Below is a small trained network, with its code and all its weights. Each question gives an input and a target symbol and asks what happens when units are switched off, that is, made to give their printed mean instead of their output.

import numpy as np


def w(rows, s, z=0):
    codes = np.array(rows[::2]) - 128.0
    scale = np.full(codes.shape[1], s)
    scale[-1] = z or s
    return codes * scale


def f(y):
    return np.maximum(y, 0)


def softmax(a):
    e = np.exp(a - a.max(-1, keepdims=True))
    return e / e.sum(-1, keepdims=True)


def log_softmax(a):
    a = a - a.max(-1, keepdims=True)
    return a - np.log(np.exp(a).sum(-1, keepdims=True))


def net(x, mask):
    ids = ['ΔΞΩαγεζλμστφ'.index(c) for c in x.split()]
    T = len(ids)
    res = E[ids] + P[:T]
    q, k, v = (res @ M[0].T for M in (Q, K, V))
    z = softmax(np.where(np.tri(T) > 0, q @ k.T / 4**0.5, -1e9)) @ v
    res = res + np.where(mask[0], z, O[0][:, -1]) @ O[0][:, :-1]
    y = f(res @ A[0][:, :-1].T + A[0][:, -1])
    res = res + np.where(mask[1:9], y, B[0][:, -1]) @ B[0][:, :-1]
    return log_softmax(res[-1] @ U[:, :-1].T + U[:, -1])


Q, K, V, O, A, B = {}, {}, {}, {}, {}, {}
E = w([
[96,59,52,65,182,124],'Δ',
[114,114,53,52,172,155],'Ξ',
[96,20,38,50,156,107],'Ω',
[126,125,83,89,210,109],'α',
[104,151,70,92,211,140],'γ',
[59,172,101,101,235,169],'ε',
[106,105,40,87,182,100],'ζ',
[138,123,4,42,115,117],'λ',
[69,233,176,38,112,118],'μ',
[30,3,204,97,161,50],'σ',
[50,155,190,219,193,71],'τ',
[71,179,61,255,153,98],'φ',
],0.0082)
P = w([
[131,152,46,73,254,89],'0',
[157,151,70,97,220,86],'1',
[137,146,76,99,184,73],'2',
[127,158,86,113,174,113],'3',
[114,161,90,116,149,126],'4',
[89,157,95,120,133,134],'5',
[77,150,102,134,124,143],'6',
[71,162,111,142,114,176],'7',
[51,160,116,141,96,179],'8',
[32,153,115,151,82,187],'9',
[28,160,126,159,81,209],'10',
[13,151,127,166,66,221],'11',
],0.0086)
Q[0] = w([
[104,134,98,198,108,148],'h1',
[112,68,121,118,156,118],'h1',
[8,156,111,73,133,75],'h1',
[7,166,65,59,159,186],'h1',
],0.019)
K[0] = w([
[152,127,95,91,112,196],'h1',
[103,182,151,143,116,115],'h1',
[82,115,169,244,102,186],'h1',
[63,102,167,164,4,161],'h1',
],0.017)
V[0] = w([
[88,143,136,194,197,123],'h1',
[142,202,251,88,121,98],'h1',
[116,34,203,144,156,114],'h1',
[95,76,114,21,143,190],'h1',
],0.015)
O[0] = w([
[118,155,151,188,184,74,223],'h1',
[39,210,13,85,124,161,171],'h1',
[70,94,132,49,140,48,104],'h1',
[216,90,120,6,167,153,253],'h1',
],0.012,0.0059)
A[0] = w([
[94,132,80,121,176,142,253],'n1',
[64,187,114,140,182,50,178],'n2',
[118,2,81,147,119,148,101],'n3',
[121,115,188,62,159,119,184],'n4',
[105,234,208,72,7,126,165],'n5',
[115,103,63,163,234,105,27],'n6',
[197,177,98,152,101,186,202],'n7',
[124,94,152,205,101,140,199],'n8',
],0.0099,0.0021)
B[0] = w([
[145,151,68,104,171,133,246],'n1',
[163,95,51,156,78,97,246],'n2',
[109,95,93,133,131,208,164],'n3',
[90,96,117,126,194,84,240],'n4',
[25,92,170,154,139,189,184],'n5',
[158,251,179,130,115,126,206],'n6',
[198,67,146,180,127,181,219],'n7',
[146,94,104,141,202,102,161],'n8',
],0.014,0.011)
U = w([
[253,131,35,113,174,110,233],'Δ',
[162,69,17,139,128,140,177],'Ξ',
[63,44,64,158,154,184,163],'Ω',
[163,151,153,109,122,134,58],'α',
[166,140,142,112,106,135,22],'γ',
[159,179,157,109,133,136,3],'ε',
[177,118,156,108,103,140,84],'ζ',
[219,54,123,106,54,138,92],'λ',
[177,182,70,115,103,236,203],'μ',
[81,176,67,24,139,93,181],'σ',
[124,167,41,151,22,100,49],'τ',
[153,104,145,217,117,108,88],'φ',
],0.0038,0.0026)

Each question gives the input, a string of symbols that net reads in full, and the target symbol t.
The units are the heads (4 rows each of Q, K, V and O) and the neurons (one row each of A and B). Each row of codes is followed by its name. A weight is (code - 128) times the scale printed after its matrix; where a second scale follows, it is the last column's (O, A, B and U).
mask holds one flag per unit, heads first, then neurons. A switched-off unit (its flag False) gives its mean, the last column of its rows in O or B, instead of its output. The means were averaged over made-up inputs and are rounded, as every weight is.
A unit's drop is (log p(t) with every unit on - log p(t) with that unit switched off) / (log p(t) with every unit on - log p(t) with every unit switched off).
The circuit of an input: a set's keep is (log p(t) with only the set's units on - log p(t) with every unit switched off) / (log p(t) with every unit on - log p(t) with every unit switched off). Starting from all 9 units, units are removed one at a time, each time the one whose removal leaves the highest keep (on an exact tie, the one counted first), for as long as the keep stays at least 0.8.
units of the circuit, in order: the units of the circuit, biggest drop first
k most important neurons: the k neurons with the biggest drops, biggest first
drop of u: that unit's drop, to one decimal
input Δ Ω μ Δ Ω μ σ ε, target σ: units of the circuit, in order -> (h1, n7)
input Ξ ε τ σ, target τ: units of the circuit, in order -> (h1, n2, n6)
input Ω λ μ μ λ σ μ μ μ τ μ, target τ: units of the circuit, in order -> (h1, n2)
input μ μ Δ μ Ω α Ω Ω σ σ Ξ, target σ: units of the circuit, in order -> (h1, n7)
input μ σ μ μ φ μ μ Δ α τ, target τ: units of the circuit, in order -> (h1, n2)
input μ α φ λ μ τ Ω, target τ: units of the circuit, in order -> (h1, n2, n6)
input μ σ ε μ Ω Δ μ, target Ω: units of the circuit, in order -> (n5, n6)
input μ λ μ λ μ σ α Ξ σ μ μ λ, target μ: 3 most important neurons -> (n4, n2, n8)
input μ σ μ ζ Δ φ Δ, target φ: most important neuron -> (n1)
input α Ω σ τ μ σ μ γ Δ μ μ Ω, target μ: units of the circuit, in order -> (h1, n4)
input σ μ α Ω μ σ Δ σ Δ, target σ: 2 most important neurons -> (n7, n4)
input α σ σ, target σ: 3 most important neurons -> (n7, n4, n6)
input Ω Ω Δ μ ε μ λ σ Ω, target σ: 2 most important neurons -> (n7, n4)
input μ φ μ τ λ, target τ: drop of n8 -> 0.0
input τ Δ μ μ Ω ε φ Ω Ξ, target φ: drop of h1 -> 1.1
input ζ μ λ σ μ μ σ σ Ω σ μ, target σ: drop of h1 -> 0.8
input μ ζ α σ γ, target σ: drop of n7 -> 0.4
